Below is a small trained network, with its code and all its weights. Each question gives an input and a class and asks what happens when units are switched off, that is, made to give their printed mean instead of their output.

import numpy as np


def w(rows, s, z=0):
    codes = np.array(rows[::2]) - 128.0
    scale = np.full(codes.shape[1], s)
    scale[-1] = z or s
    return codes * scale


def norm(h):
    return h / np.sqrt((h * h).mean(-1, keepdims=True) + 1e-5)


def f(y):
    return y / 2 * (1 + np.tanh(0.7978845608 * (y + 0.044715 * y**3)))


def log_softmax(a):
    a = a - a.max(-1, keepdims=True)
    return a - np.log(np.exp(a).sum(-1, keepdims=True))


def net(x, mask):
    res = np.array(x, float).reshape(1, 7) / 4 @ E
    u = 0
    for l in range(4):
        y = f(norm(res) @ A[l][:, :-1].T + A[l][:, -1])
        res = res + np.where(mask[u : u + 8], y, B[l][:, -1]) @ B[l][:, :-1]
        u += 8
    return log_softmax(norm(res)[-1] @ U[:, :-1].T + U[:, -1])


A, B = {}, {}
E = w([
[106,206,130,82,52,151,148,120,56,85,181],'x0',
[169,60,137,64,89,129,158,192,109,85,127],'x1',
[124,70,143,100,97,187,202,100,171,126,143],'x2',
[168,115,38,117,205,223,108,157,55,162,197],'x3',
[106,183,160,202,161,123,177,175,124,150,115],'x4',
[132,85,179,87,61,1,46,149,101,82,76],'x5',
[202,75,55,120,134,17,174,110,173,121,135],'x6',
],0.0015)
A[0] = w([
[43,242,177,104,50,175,90,101,94,112,144,18],'0.n0',
[157,30,141,104,114,73,94,88,155,111,67,17],'0.n1',
[214,104,174,62,82,186,141,240,1,102,199,32],'0.n2',
[126,202,138,188,119,77,103,200,97,106,118,5],'0.n3',
[132,101,108,108,56,21,162,55,174,52,83,180],'0.n4',
[42,149,187,207,162,170,218,105,218,156,136,41],'0.n5',
[105,141,81,150,228,250,45,148,71,180,135,66],'0.n6',
[152,149,77,104,108,160,224,95,125,111,228,85],'0.n7',
],0.0026,0.0019)
B[0] = w([
[73,193,163,108,36,163,69,37,151,71,141,173],'0.n0',
[111,121,103,62,80,115,20,140,220,142,145,134],'0.n1',
[54,71,60,88,164,97,146,121,60,53,90,193],'0.n2',
[130,152,107,178,165,116,103,135,156,123,97,119],'0.n3',
[144,122,128,134,170,211,38,155,95,184,170,251],'0.n4',
[81,52,74,156,136,182,172,85,101,172,4,179],'0.n5',
[142,99,201,105,181,239,48,201,66,190,227,224],'0.n6',
[195,168,100,91,140,149,148,116,134,95,160,184],'0.n7',
],0.0024,0.0017)
A[1] = w([
[109,56,184,80,64,83,132,161,121,59,103,34],'1.n0',
[106,89,242,116,66,98,111,155,148,126,115,77],'1.n1',
[125,173,115,174,148,52,105,144,162,129,99,84],'1.n2',
[48,254,203,117,55,149,125,50,100,81,143,6],'1.n3',
[111,233,161,202,152,39,123,150,114,135,80,29],'1.n4',
[37,245,199,135,46,157,139,102,83,72,137,37],'1.n5',
[107,96,117,185,138,158,203,125,161,162,65,56],'1.n6',
[166,152,74,101,151,161,221,94,129,108,167,46],'1.n7',
],0.0035,0.0021)
B[1] = w([
[82,104,121,112,140,193,128,230,153,84,19,165],'1.n0',
[203,180,79,113,96,221,108,174,149,98,105,171],'1.n1',
[123,139,209,82,130,67,159,105,93,143,173,148],'1.n2',
[2,205,75,202,32,156,4,28,107,82,117,235],'1.n3',
[113,193,206,88,138,40,156,214,67,71,177,172],'1.n4',
[7,149,34,154,111,114,3,17,101,132,156,251],'1.n5',
[47,195,191,170,131,142,141,98,122,168,116,149],'1.n6',
[186,138,108,151,23,119,166,146,105,74,181,178],'1.n7',
],0.0027,0.0018)
A[2] = w([
[200,143,73,150,50,145,223,75,122,82,204,10],'2.n0',
[83,165,162,204,134,165,226,63,185,173,89,16],'2.n1',
[163,91,113,113,145,29,87,44,203,164,129,22],'2.n2',
[147,121,185,88,38,110,97,165,215,85,54,6],'2.n3',
[185,150,76,123,96,163,254,73,160,107,197,26],'2.n4',
[140,177,215,160,117,66,153,159,64,130,114,44],'2.n5',
[82,163,156,210,140,163,233,58,187,170,60,18],'2.n6',
[163,114,81,97,165,41,75,110,186,143,156,82],'2.n7',
],0.0038,0.0026)
B[2] = w([
[228,164,74,150,98,136,166,72,195,58,147,220],'2.n0',
[48,32,171,193,56,114,166,239,131,156,104,214],'2.n1',
[172,82,175,47,2,81,64,66,46,133,111,132],'2.n2',
[194,142,98,152,182,198,95,221,221,182,93,166],'2.n3',
[203,191,94,176,71,137,175,108,153,99,181,249],'2.n4',
[112,164,148,110,163,94,157,135,154,122,173,116],'2.n5',
[46,60,140,196,36,142,190,226,134,159,151,228],'2.n6',
[115,128,192,121,43,128,153,64,108,156,117,191],'2.n7',
],0.0042,0.0011)
A[3] = w([
[146,71,38,46,142,165,170,152,82,60,124,134],'3.n0',
[118,79,145,59,77,116,153,106,70,52,95,56],'3.n1',
[173,113,151,117,146,113,100,197,253,166,53,6],'3.n2',
[36,229,172,153,173,80,95,98,116,114,115,116],'3.n3',
[134,237,205,115,187,29,152,172,132,124,176,35],'3.n4',
[157,166,160,131,219,224,135,144,90,170,195,75],'3.n5',
[83,130,188,200,112,69,209,191,116,141,167,88],'3.n6',
[13,175,94,202,81,152,71,21,128,104,82,36],'3.n7',
],0.0041,0.0018)
B[3] = w([
[60,177,124,215,183,77,178,150,163,94,79,199],'3.n0',
[91,90,159,120,120,33,174,139,39,199,67,142],'3.n1',
[184,207,53,35,76,197,90,186,245,99,66,161],'3.n2',
[94,172,82,13,148,115,170,92,147,49,180,215],'3.n3',
[63,170,173,68,213,104,186,16,255,95,124,150],'3.n4',
[209,69,206,219,223,160,17,14,104,206,108,182],'3.n5',
[59,98,223,92,101,125,161,156,203,180,194,174],'3.n6',
[53,183,29,5,15,221,23,200,2,63,250,251],'3.n7',
],0.0036,0.0029)
U = w([
[222,136,69,31,73,195,28,232,248,117,20,144],'0',
[222,19,209,35,21,12,59,17,42,221,86,63],'1',
[51,221,227,34,218,22,193,30,231,85,209,77],'2',
[253,204,18,229,65,162,238,26,176,23,234,164],'3',
[218,49,196,232,249,230,30,39,41,233,181,172],'4',
[65,64,28,163,230,39,215,226,26,27,34,2],'5',
[30,27,225,236,29,191,233,222,184,231,213,127],'6',
[16,227,27,44,27,228,15,98,23,28,239,183],'7',
],0.0066,0.0029)

Each question gives the input, the list of numbers given to net, and the class t.
The units are the neurons (one row each of A and B). Each row of codes is followed by its name. A weight is (code - 128) times the scale printed after its matrix; where a second scale follows, it is the last column's (A, B and U).
mask holds one flag per neuron, layer by layer. A switched-off neuron (its flag False) gives its mean, the last column of its row in B, instead of its output. The means were averaged over made-up inputs and are rounded, as every weight is.
A unit's drop is (log p(t) with every unit on - log p(t) with that unit switched off) / (log p(t) with every unit on - log p(t) with every unit switched off).
The circuit of an input: a set's keep is (log p(t) with only the set's units on - log p(t) with every unit switched off) / (log p(t) with every unit on - log p(t) with every unit switched off). Starting from the 12 units with the biggest drops (on a tie, the unit counted first), units are removed one at a time, each time the one whose removal leaves the highest keep (on an exact tie, the one counted first), for as long as the keep stays at least 0.8.
circuit, biggest first: the units of the circuit, biggest drop first
unit that matters most: the unit with the biggest drop
top k neurons: the k neurons with the biggest drops, biggest first
k most important neurons of layer l: the k neurons of layer l with the biggest drops, biggest first
drop of u: that unit's drop, to one decimal
input [0,-1,-3,0,-2,8,-3], class 0: unit that matters most -> 2.n3
input [-2,1,-5,0,8,-4,4], class 2: circuit, biggest first -> 1.n4, 3.n4
input [-7,-2,4,1,2,-1,7], class 6: top 3 neurons -> 1.n6, 2.n6, 2.n1
input [4,-6,5,8,-1,-5,1], class 4: top 2 neurons -> 0.n6, 3.n5
input [7,-8,0,0,8,5,6], class 2: top 2 neurons -> 1.n4, 3.n4
input [6,-2,2,-4,-4,4,5], class 0: circuit, biggest first -> 2.n3, 1.n0
input [-7,-6,3,-6,-1,8,-8], class 0: top 2 neurons -> 2.n3, 1.n1
input [-7,-8,-6,-1,0,-1,-4], class 2: circuit, biggest first -> 1.n4, 0.n4, 3.n4
input [-8,-2,2,0,-3,5,6], class 1: top 2 neurons -> 2.n2, 2.n7
input [0,7,-4,0,-7,3,5], class 0: 2 most important neurons of layer 1 -> 1.n0, 1.n5
input [5,-3,4,0,-8,8,7], class 1: 2 most important neurons of layer 1 -> 1.n7, 1.n4
input [1,8,-8,-8,-4,-8,8], class 1: 2 most important neurons of layer 0 -> 0.n4, 0.n1
input [1,8,5,-2,6,7,-6], class 0: top 3 neurons -> 2.n3, 1.n0, 1.n1
input [-6,8,-5,8,8,2,2], class 4: unit that matters most -> 3.n5
input [-8,1,3,-1,8,6,2], class 0: drop of 3.n2 -> 0.2
input [4,-1,2,5,-3,-8,-4], class 4: drop of 0.n6 -> 0.7
input [-1,-3,1,-8,-3,7,7], class 0: drop of 2.n3 -> 1.2
input [5,-5,1,3,-5,-3,1], class 3: drop of 1.n7 -> 0.1
input [0,6,8,-3,-2,-2,0], class 3: 2 most important neurons of layer 3 -> 3.n0, 3.n7
input [-4,-1,4,-8,2,-1,4], class 6: circuit, biggest first -> 2.n6
